(in the rows, 128 means zero)
Each row of numbers stands for one element and depends on some of the facts below. Use the named rows to name the rest.

Some elements and their rows:
movok: [130 101 151 136 146 106 140 113 110 144 118 111 131 116 126 145 150 148
 135 145 137 143 157 109 127 131  95 121 111 146 134 119 121 139 134 120
  91 128 123]
klilo: [179 237  77 112  81 127 125 186 133 179  68 205 133  91 103 131 126 128
 102  47  99 142  70 135  95  93 152  64 185 105 145 161 140 138 133 186
  92 139 123]
vufakik: [145 135 123 127 127 124 108 124 128 115 140 125 113 100 109 115 135 115
 111 132 140 141 138 125 127 121 162 149 143  97 115 119 133 113 119 126
 143 130 136]
pobrus: [136 105 147 134 142 106 142 116 120 146 117 119 127 101 128 140 155 135
 140 139 139 144 165 101 114 136 103 125 103 154 128 107 129 138 145 118
  86 122 135]
skebugram: [102 114 156 139 162 103 137  93 105 131 108 105 125 128 146 150 148 152
 137 172 160 125 153 123 130 163  88 167 102 142 134  97 143 144 121 112
 139 125 115]
flozan: [151 104 155 108 121 145  90 136 151 111 136 108 121 161 164 137 101  99
 123 117 126  98 149 131 131 142 139  97 140 119  97 146 135 113 133  89
 148  90 145]
mebri: [138 126 105 114 128 123 121 122 137 114 128 128 137 110 121 119 139 119
 121 131 136 147 157 130 121 122 133 153 120 128 123 103 131 116 116 123
 124 121 130]
naki: [140  98 154 149 120 134 107 118 137 109 117 127 149 158 130 154 144 117
 125 136 105 112 159 141 142 147 106 120 132 103 110 154 130 124 131 136
 130 110 105]
plotron: [130 129  99  99 130 136 137 132 132 129 158 112 108 144 106 131 108 121
 135 121 150 135 131 136 118 142 141 123 121 126 111 129 123 122 119  85
 129 131 155]
baska: [134 143 134 128 119 128 120 155  99 121 139 116  87 125 166 117  94 121
 151  92 168 117  81 136 129 117 153 136 158  99 102 126 120 126 106 113
 168 131 142]
klagril: [126 135 133 148 118 119 127 125 122 129 126 125 129 118 113 140 142 147
 119 145 138 135 132 125 132 141 113 121 116 128 123 132 124 131 129 128
 123 122 114]
bostok: [104 122 134 150 114 127 116 110 127 101 140 116 111 127 116 138 129 148
 110 179 166 124 141 141 143 166 131 157 111 111 109 124 141 121 113  96
 170 126 114]
pustan: [149 206  94 108  84 140 126 176 148 185  73 190 142 109 122 123 129 148
  84  78  86 138  93 134 113 100 131  41 140 155 172 160 128 142 158 168
  74 127 134]
lelem: [124 116 140 163 113 125 121 118 121 129 133 129 122 114 111 136 146 143
 118 140 145 137 139 136 146 144 116 139 113 113 126 133 129 132 130 136
 135 131 116]
vubal: [102 107 145 136 137 137 128 130 124 121 156 116 106 124 129  96 117 106
 148 147 118 116 100 100 127 118 151 134 131 133 138 125 112 127 126 125
 147 133 136]
muda: [138 129 132 145 109 120 126 131 125 129 118 130 124 100 125 138 147 131
 120 137 138 137 140 118 129 134 116 130 111 124 116 125 142 132 133 130
 121 120 119]
flubri: [151 143 105 128 119 116 126 131 112  96 140 130 127 104 101 125 133 132
 115 123 152 153 137 144 118 118 157 164 149  82 118 124 128 112  99 127
 141 139 124]
dedotom: [110 120 138 147 120 125 133 111 122 153 121 124 122 114 127 131 146 155
 124 147 135 139 134 126 151 146 109 141  91 155 139 123 126 141 141 136
 123 128 125]
pobre: [132  89 163 121 128 146  99 138 139 101 135 113 115 169 192 128  94 107
 147 105 127  91 125 141 133 128 137 112 137 128 108 143 117 119 132 108
 155 101 145]
greste: [102 123 134 127 128 126  97 107 124  85 149 105 113 121 131 114 128 137
  87 174 155 131 150 135 144 155 151 173 118 112 122 105 132 111 109 102
 185 120 114]
robragrem: [136 111 142 134 122 131 111 120 135 123 131 124 131 156 130 143 131 118
 124 128 119 119 142 139 138 143 117 128 130 114 112 141 128 125 130 121
 139 116 121]

Some facts about the elements:
τ (each to the one after it):
klilo τ flubri τ tadre τ tredres
brobu τ lodro
flarisi τ flozan τ zeklem τ naki τ liplu τ rabul τ vilal τ trovegren τ plodriflar
brosi τ pustan τ safo τ ketrer τ skaplen τ katras τ trestel τ noflik τ bofiruk
lege τ pamel τ mulu τ robragrem τ zistam τ trestuk τ kastim τ govufem τ drubem
nuku τ zifam τ trubim τ kigor
flekla τ griflor τ bostok τ stoklel τ setru τ karodrer τ klekezak τ bruskim τ dripa τ labra
vuvo τ stagotrun
tivak τ puram τ tramagas τ kloko τ trusir τ skitro
pobrus τ trobel τ drimim τ boran τ skeri τ floran
mebri τ musko τ kozok τ lelem
vovik τ statul τ labul τ fakogrek τ brelu τ fatrotem τ replok τ pobre τ stosun τ poter
drotru τ floklel τ flikam τ bibrubren τ fututos τ buda τ vidru τ sezim τ sider
finiske τ skeze τ greste τ skufu τ rodrir τ keklu τ kludril τ drogak τ dadruk τ simas
vufakik τ bregen τ povi τ tabis
stimal τ gribru τ bupli τ zegel τ firen τ nalik τ foflen
brefas τ loflol τ zetisem τ vekis τ mapa τ vutra τ trigrum τ baska τ vudes
zenolum τ klazu τ movok τ fluplor τ skebugram τ noskis τ robrik τ klevus τ gutra τ motak τ lugrek
devuk τ biva τ stuper τ fetrus τ naplo τ raskir τ fiskes τ vuplok
platrigrol τ sofem τ plotron τ tafe τ zupel τ klape τ bribastil τ fazen
muda τ liflar τ klagril τ sobroskal τ stisker τ kapodrak τ fluses τ giloste τ vubal
mogak τ plariskul τ fligru τ stodomor τ dedotom τ brufim τ gagroplen τ bipaten τ stebi
tegri τ gozes τ dusuk τ driro τ fogram τ bodrinos
{drubem brobu flarisi skitro bodrinos dripa musko fetrus tramagas fatrotem flekla klekezak pobrus vovik drotru bipaten fluses stimal stosun foflen fiskes fututos rabul gozes trigrum tafe mogak tegri movok lodro} φ 181
{liplu sofem katras vubal drimim sezim zeklem liflar robragrem vuplok kozok stisker pamel dadruk raskir firen vudes bruskim bibrubren sider ketrer lege pobre griflor vuvo tivak karodrer dusuk mebri floklel zifam tabis brufim trubim kloko noflik bregen vekis skeze mapa skufu finiske plotron skaplen baska tredres brefas puram bofiruk zistam devuk labul giloste vidru platrigrol gagroplen lugrek naki kludril flozan zegel boran loflol muda plodriflar klagril zetisem klevus rodrir trestel fogram setru trusir dedotom klazu sobroskal labra biva} φ 300
{fakogrek nuku bupli} φ 524
{stagotrun vutra zupel replok greste bostok stodomor plariskul vilal} φ 977
{nalik driro stoklel lelem gribru drogak stebi klape stuper vufakik brelu govufem tadre povi floran flubri trobel skeri fligru kapodrak} φ 73
{robrik brosi kigor trovegren skebugram} φ 730
{fluplor motak simas poter} φ 868
β fuzes <- drubem kastim robragrem mulu pamel trestuk lege zistam govufem
β kastim <- statul fakogrek replok pobre fatrotem vovik stosun brelu labul poter
β statul <- liplu flarisi zeklem trovegren naki rabul flozan plodriflar vilal
β buda <- klilo tredres tadre flubri
β neklus <- sofem bribastil fazen zupel klape plotron platrigrol tafe
β kadum <- katras brosi ketrer pustan noflik skaplen bofiruk trestel safo
β gutra <- stagotrun vuvo
β bribastil <- vubal liflar stisker fluses giloste muda klagril sobroskal kapodrak
β noskis <- drimim pobrus boran floran trobel skeri
β trestuk <- brobu lodro
β klilo <- vutra vudes vekis mapa baska brefas loflol zetisem trigrum
β naplo <- nalik firen gribru bupli stimal foflen zegel
β safo <- skitro tramagas tivak kloko puram trusir
β skula <- sezim bibrubren sider floklel drotru vidru fututos flikam buda
β lete <- robrik gutra fluplor skebugram noskis zenolum motak lugrek klevus movok klazu
β nastadrek <- vuplok raskir fetrus naplo stuper fiskes devuk biva
β fazen <- kozok musko lelem mebri
β pustan <- bodrinos driro dusuk gozes fogram tegri
β brebeskur <- dadruk drogak skeze greste skufu finiske keklu kludril simas rodrir
β keklu <- dripa bruskim stoklel griflor flekla klekezak karodrer bostok setru labra
β mulu <- kigor nuku zifam trubim
β zenolum <- stebi brufim bipaten gagroplen stodomor mogak dedotom plariskul fligru
β flikam <- tabis bregen vufakik povi
[drubem pobre dusuk stebi baska vidru flozan simas tadre klazu] θ 744
[liplu stagotrun raskir tabis mapa labul gagroplen govufem setru tafe] θ 305
[fakogrek flarisi stisker pamel drogak floklel vufakik brefas foflen devuk platrigrol klevus mogak] θ 965
[katras vuplok fluplor lege griflor nuku kloko fluses skufu rabul boran poter] θ 70
[vubal robrik kigor bupli vovik bregen stuper finiske puram fututos] θ 887
[drimim nalik brosi plotron fiskes zetisem kapodrak labra vilal] θ 276
[vutra liflar robragrem musko tramagas fatrotem vuvo bipaten bostok gozes trestel trobel lodro] θ 385
[skitro sezim zeklem klekezak greste lugrek fogram] θ 605
[vudes replok sider trovegren tivak karodrer mebri zifam klape skeze skaplen stimal motak giloste povi tegri flubri skeri fligru biva] θ 862
[fetrus ketrer flekla brufim trubim drotru plodriflar sobroskal] θ 907

Rows to name:
No name comes twice in this set of rows, the named rows included.
[112 103 117 123 130 133 123 103 129 126 144 117 129 122 130 113 143 143
 116 142 141 147 152 143 151 136 134 161  93 145 142 110 114 123 132 132
 136 136 138] : skeri
[110  93 154 142 152 114 148 118 105 128 128 109 126 125 158 126 136 145
 159 131 142 137 140 116 126 123 114 133 107 164 135 111 110 141 142 129
 100 132 144] : bipaten
[142  93 158 159 122 139 104 110 140 108 131 134 144 153 134 143 145 123
 127 138 115 113 151 143 148 146 113 136 122 111 112 153 131 122 137 143
 140 118 112] : brelu
[101 108 132 125 134 136 125 124 120 116 138 115 125 119 154 102 125 137
 131 139 131 132 129 123 140 118 135 138 105 154 148 107 109 126 134 137
 133 129 137] : klevus
[133 134 108 142 123 117 133 141 104  87 137 136 138 117 118 126 123 115
 159 113 150 143 109 141 116 107 142 172 153  92 127 116 109 121  95 148
 140 150 116] : vudes
[127 129 131 135 133 123 120 141 108  99 136 115 129 115 147 107 118 125
 139 120 143 133 119 135 134 105 148 156 145 114 132 116 112 114 111 140
 153 134 121] : sezim
[120 115 133 145 126 132 137 129 123 124 131 120 119 120 141 129 124 138
 142 129 144 126 121 132 144 126 126 137 118 131 124 129 125 130 133 128
 132 128 125] : trestel
[145 116 121 111 128 128 116 122 146 100 136 125 153 137 122 138 126 121
 116 132 117 134 164 139 125 120 132 141 128 117 119 125 129 111 124 116
 124 119 121] : zifam
[121 102 165 112 178 116 123  96 123 112 149  97 118 171 124 132 125 111
 128 177 120  97 137 100 123 159 124 145 152 113 117 113 144 125 115  88
 173 120 119] : kigor
[114 109 116 133 132 129 137 129 119  99 139 120 141 121 134 118 125 130
 147 126 136 142 137 142 132 105 129 159 116 138 138 116 110 119 114 143
 126 135 127] : giloste
[ 99 120 145 161 116 120 115  99 124 107 129 129 115 121 134 140 143 150
 110 178 163 124 137 145 152 169 127 182 103 113 117 127 146 131 125 120
 179 129 110] : zupel
[145  97 148 116 130 138  91 123 134  94 142 115 145 160 136 127 126 114
 107 135  95 115 167 140 139 128 131 126 145 113 123 139 119 100 120 120
 145 106 112] : zeklem
[134  93 124 107 165 127 165 124 119 130 156  98 118 148 146 124 107 121
 177 109 148 130 131 129 121 120 133 141 129 139 110 118 119 129 123 100
 115 141 161] : fiskes

Now the same elements, written a new way:
Some elements and their rows:
muda: [111 119 134 119 127 134 123  64 153 137 129 159 135 109 159 141 117 118
 124 147 155 151 147 110 133 140 133  99 123 141 133  98 133 151]
fiskes: [133 140 148 151 139 116 135 140  90  94 149  97 104 150  95 126 124 151
 127 102 110 114 149 140 140 132 116 131 145 141 132 141 124 158]
vuplok: [143 103 138 123 162 101 115 145 123 161 149 102 123 145  81 109 127 169
 127 121 115 145 144 125 142 132 147 117 111 135 124 160 151 168]
kozok: [106 110 128 112 129 126 119  82 141 146 132 147 123 116 151 135 110 124
 124 143 155 149 152 111 130 136 127  96 131 137 133 109 140 150]
lelem: [144 116  94 132 117 167 118 132 124 149  89 119 121 118 173 138 146 135
 101 129 133 117 124 115  90 153 134 119 114 143 131  98 138  98]
vudes: [109  95 130 107 185 100  88 164  97 149 144 112  81 124 140  92 114 132
 125 154 108 129 145 125 135  80 143 152 135  97 120 118 139 144]
vekis: [100  99 119 109 148 142 116 109 129 132 156 142 109  94 173 102 106 130
 127 164 141 146 159 121 132 106 135 157 138 129 154 124 138 134]
dripa: [115 135 132 141 124 114 105 157  88  98 118 112  97 131 119  91 133 129
 110 119 124 127 154 132  93 144  99 104 158 129 103 126 153 163]
trovegren: [135 164 130 115 124 107 130 184  68 110 119 114 100 138  80 111 147 104
 142 116  89 159 127 128 154 123  97 135 119  85 100 117 117 134]
devuk: [130 104 139 124 125 131 138  78 159 137 154 144 144 121 147 153 117 138
 134 150 136 149 151 124 156 133 146 110 106 137 138 114 115 148]
klagril: [109 118 123 115 133 130 107  86 144 138 130 156 122 115 150 133 115 127
 122 142 154 155 156 109 126 137 126 100 125 143 126 115 138 148]
sobroskal: [119 131 137 119 160 122 119  84 123 150 132 141 105 126 124 148 115 137
 117 121 129 122 165 116 150 128 135 109 127 147 133 115 134 153]
stoklel: [140 123  92 135 123 160 131 132 125 148  86 106 123 119 171 143 146 132
 102 131 134 115 117 112  86 153 136 120 104 141 124  93 144 113]
rodrir: [112 108 119 119 141 117 112 103 134 141 131 143 113 116 145 123 115 129
 120 141 145 150 170 109 117 137 126  97 134 139 121 114 161 151]
greste: [131 206  58 200 112  89 175  75 138 154 102 210 111 110 114 108 166  99
 139  94 153  49 132 122 101 140 123 199 118 155  78 148 101  85]
noskis: [128 146 131 156  92 138 115 178 141  97 104 123 137 136 117 127 142 123
 138 102 138  95  72 131  66 126 119 126 190 117 141 157 119  57]
naplo: [118 155 131 149  93 146 109 150 156 100  92 124 129 116 122 117 136 119
 123 104 127  95  62 147  75 144 110 141 161 137 139 128 112  83]
dadruk: [117  91 111 120 156 101  93 145 120 142 121 125  90 124 117 101 123 146
 112 133 129 147 179 111 107 137 119  95 146 127 112 124 171 151]
ketrer: [120 121 133 120 160 126 121  91 122 146 137 133 111 126 125 147 117 142
 127 121 136 125 165 115 146 123 133 113 128 145 141 126 123 151]
karodrer: [122 116 140 120 160 101 106 119 119 155 125 130 108 134 124 128 125 120
 116 137 121 123 146 111 133 100 134  94 113 118  98  94 136 159]
tredres: [ 97  98 123 111 141 137 111 106 125 133 155 140 104  97 172 109 104 128
 126 161 138 149 157 114 127 113 134 146 140 122 147 132 135 138]

Rows to name:
No name comes twice in this set of rows, the named rows included.
[145 119 100 126 109 170 143 121 137 148 103 117 141 112 185 155 139 120
 104 138 135 117 113 113 105 146 140 132 105 143 137 102 135 100] : gribru
[139 211  71 185 105  96 189  94 142 166 116 208 144 111 121 125 166  80
 151  96 167  58 122 112 103 118 133 197 136 146  90 179 109  56] : stagotrun
[108 172 165 127 129 158 145  94 108  94 160 125 135 114 150 143 110 109
 134 120 136 115 125 142 157 108 127 154 136 154 156 125  99 143] : drotru
[124 103 134 123 167 145 132  98 125 136 176 127 105 118 151 134 101 150
 137 145 118 120 157 130 166 111 153 170 127 140 163 131 104 144] : zetisem
[127  86 106 129 176 102 106 162  86 146 141 113  84 144 102 120 125 151
 128 116 131 135 196 100 113 119 123  98 176 117 133 178 178 125] : lugrek
[166 123 114 138 133 154 145 132 119 155 112  97 138 138 155 166 147 139
 112 124 110 100 105 129 121 140 153 142  94 135 133 110 110 109] : stuper
[127 146 164 138 135 127 131 136  99 100 169 106 119 136 122 119 118 135
 129 126 114 121 130 152 141 110 128 146 131 127 135 134 115 157] : fututos
[143 173 145 143 112 126 147 133  96 114 145 120 123 137  97 135 136 124
 142 112 112 144 128 139 165 144 122 137 118 125 130 128  93 140] : kigor
[100 147 144 129  97 184 129 127 173  82 124 136 139  89 176 103 117 113
 130 138 131  85  42 163 107 113 133 214 157 141 183 124  82  77] : klilo
[124 125 126  95 155 129 133  92 125 140 139 144 120 128 114 152 112 137
 136 128 127 153 166 113 171 125 125 122 115 137 144 126 132 139] : trubim
[124 166 157 138 130 133 135 115  93  99 141 119 128 132 126 135 120 119
 126 107 127 120 141 137 149 123 113 124 147 152 137 126 122 154] : fetrus
[134 126 142 145 117 112 126 150 108  90 147 102 119 142 109 103 130 146
 129 131 119 138 139 142 126 144 112 116 143 127 120 135 133 159] : foflen
[136 143 146 113  89 150 166 112 122  83 147 139 154 132 114 143 121 114
 148 139 119 186 129 151 182 154 110 139 109 122 135 117 101 147] : flarisi

